Below are the code and all the weights of a small trained network. Each question names an input and a class and asks about switching units off, where a switched-off unit gives its printed mean instead of its output.

import numpy as np


def w(rows, s, z=0):
    codes = np.array(rows[::2]) - 128.0
    scale = np.full(codes.shape[1], s)
    scale[-1] = z or s
    return codes * scale


def f(y):
    return np.maximum(y, 0)


def log_softmax(a):
    a = a - a.max(-1, keepdims=True)
    return a - np.log(np.exp(a).sum(-1, keepdims=True))


def net(x, mask):
    res = np.array(x, float).reshape(1, 7) / 4 @ E
    y = f(res @ A[0][:, :-1].T + A[0][:, -1])
    res = res + np.where(mask, y, B[0][:, -1]) @ B[0][:, :-1]
    return log_softmax(res[-1] @ U[:, :-1].T + U[:, -1])


A, B = {}, {}
E = w([
[130,124,125,130,145,132,122,126,117,132,137,134],'x0',
[56,78,63,149,208,9,82,175,155,194,58,182],'x1',
[174,89,151,227,118,164,81,194,206,180,136,71],'x2',
[78,171,61,105,28,187,134,199,183,133,113,117],'x3',
[57,173,137,139,240,184,250,115,172,159,15,98],'x4',
[27,115,126,192,114,172,52,31,171,55,89,118],'x5',
[172,117,103,133,167,153,89,183,135,27,2,156],'x6',
],0.0076)
A[0] = w([
[61,171,76,20,93,76,165,63,77,86,125,207,128],'n1',
[107,188,124,149,124,124,197,93,167,201,38,161,2],'n2',
[180,69,69,123,28,63,63,110,109,90,153,189,6],'n3',
[116,70,128,80,91,74,92,123,168,101,177,125,53],'n4',
[228,155,60,128,137,86,165,186,118,192,125,122,50],'n5',
[192,102,117,85,155,146,72,180,157,71,22,227,117],'n6',
[88,164,150,138,212,180,168,148,109,96,129,112,45],'n7',
[74,151,2,100,11,174,153,198,173,148,98,129,147],'n8',
[38,113,133,200,115,140,43,54,191,88,127,135,105],'n9',
[164,51,138,245,92,167,127,164,208,217,133,113,177],'n10',
[21,129,115,83,127,69,124,109,152,210,198,145,107],'n11',
[61,25,35,153,187,32,111,200,157,144,85,159,98],'n12',
],0.0076,0.0048)
B[0] = w([
[155,128,125,199,179,70,115,212,104,78,165,114,241],'n1',
[139,113,83,176,169,196,186,146,174,182,131,182,194],'n2',
[119,115,33,196,167,233,176,111,159,192,122,149,193],'n3',
[88,116,97,153,141,133,118,110,156,163,76,153,162],'n4',
[160,181,116,58,151,128,71,184,87,181,62,145,181],'n5',
[60,111,255,106,82,126,153,72,165,140,180,211,212],'n6',
[120,74,86,132,86,146,170,127,161,187,91,106,173],'n7',
[154,104,191,175,158,83,133,78,55,179,114,80,241],'n8',
[172,181,153,42,187,119,65,192,115,175,67,117,234],'n9',
[103,109,149,167,126,78,147,147,188,70,108,127,226],'n10',
[125,182,200,113,38,148,164,115,149,108,148,161,214],'n11',
[187,123,82,109,53,122,155,75,106,64,104,83,253],'n12',
],0.0091,0.011)
U = w([
[128,114,154,169,159,87,146,105,81,161,133,103,224],'0',
[75,119,12,168,148,203,180,153,169,180,137,172,19],'1',
[122,120,131,177,157,74,152,187,127,81,144,112,187],'2',
[51,167,189,90,61,128,170,107,147,140,179,174,75],'3',
[140,181,117,77,171,119,96,185,90,163,87,117,2],'4',
[122,115,127,139,126,108,162,118,104,129,138,103,207],'5',
[146,147,91,111,65,149,178,89,109,67,137,80,177],'6',
],0.011,0.0053)

Each question gives the input, the list of numbers given to net, and the class t.
The units are the neurons (one row each of A and B). Each row of codes is followed by its name. A weight is (code - 128) times the scale printed after its matrix; where a second scale follows, it is the last column's (A, B and U).
mask holds one flag per neuron, in row order. A switched-off neuron (its flag False) gives its mean, the last column of its row in B, instead of its output. The means were averaged over made-up inputs and are rounded, as every weight is.
A unit's drop is (log p(t) with every unit on - log p(t) with that unit switched off) / (log p(t) with every unit on - log p(t) with every unit switched off).
The circuit of an input: a set's keep is (log p(t) with only the set's units on - log p(t) with every unit switched off) / (log p(t) with every unit on - log p(t) with every unit switched off). Starting from all 12 units, units are removed one at a time, each time the one whose removal leaves the highest keep (on an exact tie, the one counted first), for as long as the keep stays at least 0.8.
units of the circuit, in order: the units of the circuit, biggest drop first
unit that matters most: the unit with the biggest drop
k most important neurons: the k neurons with the biggest drops, biggest first
drop of u: that unit's drop, to one decimal
input [5,0,1,0,-3,-6,-1], class 4: unit that matters most	n5
input [6,3,-2,7,3,1,7], class 0: 2 most important neurons	n8, n11
input [4,-6,0,6,-3,-5,-2], class 0: 3 most important neurons	n8, n12, n9
input [-2,-1,-4,-6,1,-8,3], class 4: 3 most important neurons	n5, n8, n10
input [-7,1,-7,-3,1,-6,-6], class 2: 2 most important neurons	n1, n6
input [-7,0,7,-1,-7,6,8], class 3: 2 most important neurons	n6, n1
input [-1,5,-4,3,0,7,4], class 4: 2 most important neurons	n9, n10
input [4,-8,2,-1,-7,-2,8], class 3: 3 most important neurons	n6, n12, n2
input [-8,4,-4,-1,5,-2,-8], class 3: 2 most important neurons	n11, n3
input [3,8,8,4,5,-3,-7], class 2: 3 most important neurons	n10, n6, n3
input [-4,6,-3,-2,-4,1,-3], class 6: units of the circuit, in order	n12, n11, n6
input [7,4,-8,5,5,-6,8], class 2: 3 most important neurons	n1, n11, n9
input [8,6,2,6,-1,5,3], class 5: 2 most important neurons	n12, n8
input [-4,-7,8,5,-6,-6,-8], class 2: unit that matters most	n10
input [-3,-4,-8,1,-3,8,5], class 2: 2 most important neurons	n1, n5
input [-4,3,4,6,-2,3,-1], class 0: 2 most important neurons	n8, n1
input [-1,-3,-3,-2,3,-3,5], class 3: units of the circuit, in order	n6, n8
input [-6,3,7,7,2,-5,1], class 0: 4 most important neurons	n8, n1, n9, n5
input [4,-3,5,-5,7,-1,4], class 1: units of the circuit, in order	n8, n7
input [-4,1,-8,1,-4,-3,3], class 2: unit that matters most	n1
input [-8,5,-4,8,-3,6,-1], class 0: drop of n8	1.2
input [-7,-3,-7,-5,-1,6,4], class 2: drop of n8	0.2
input [-8,8,-6,2,-1,-5,8], class 3: drop of n3	0.0
input [-3,3,-1,4,3,8,6], class 4: drop of n11	0.2
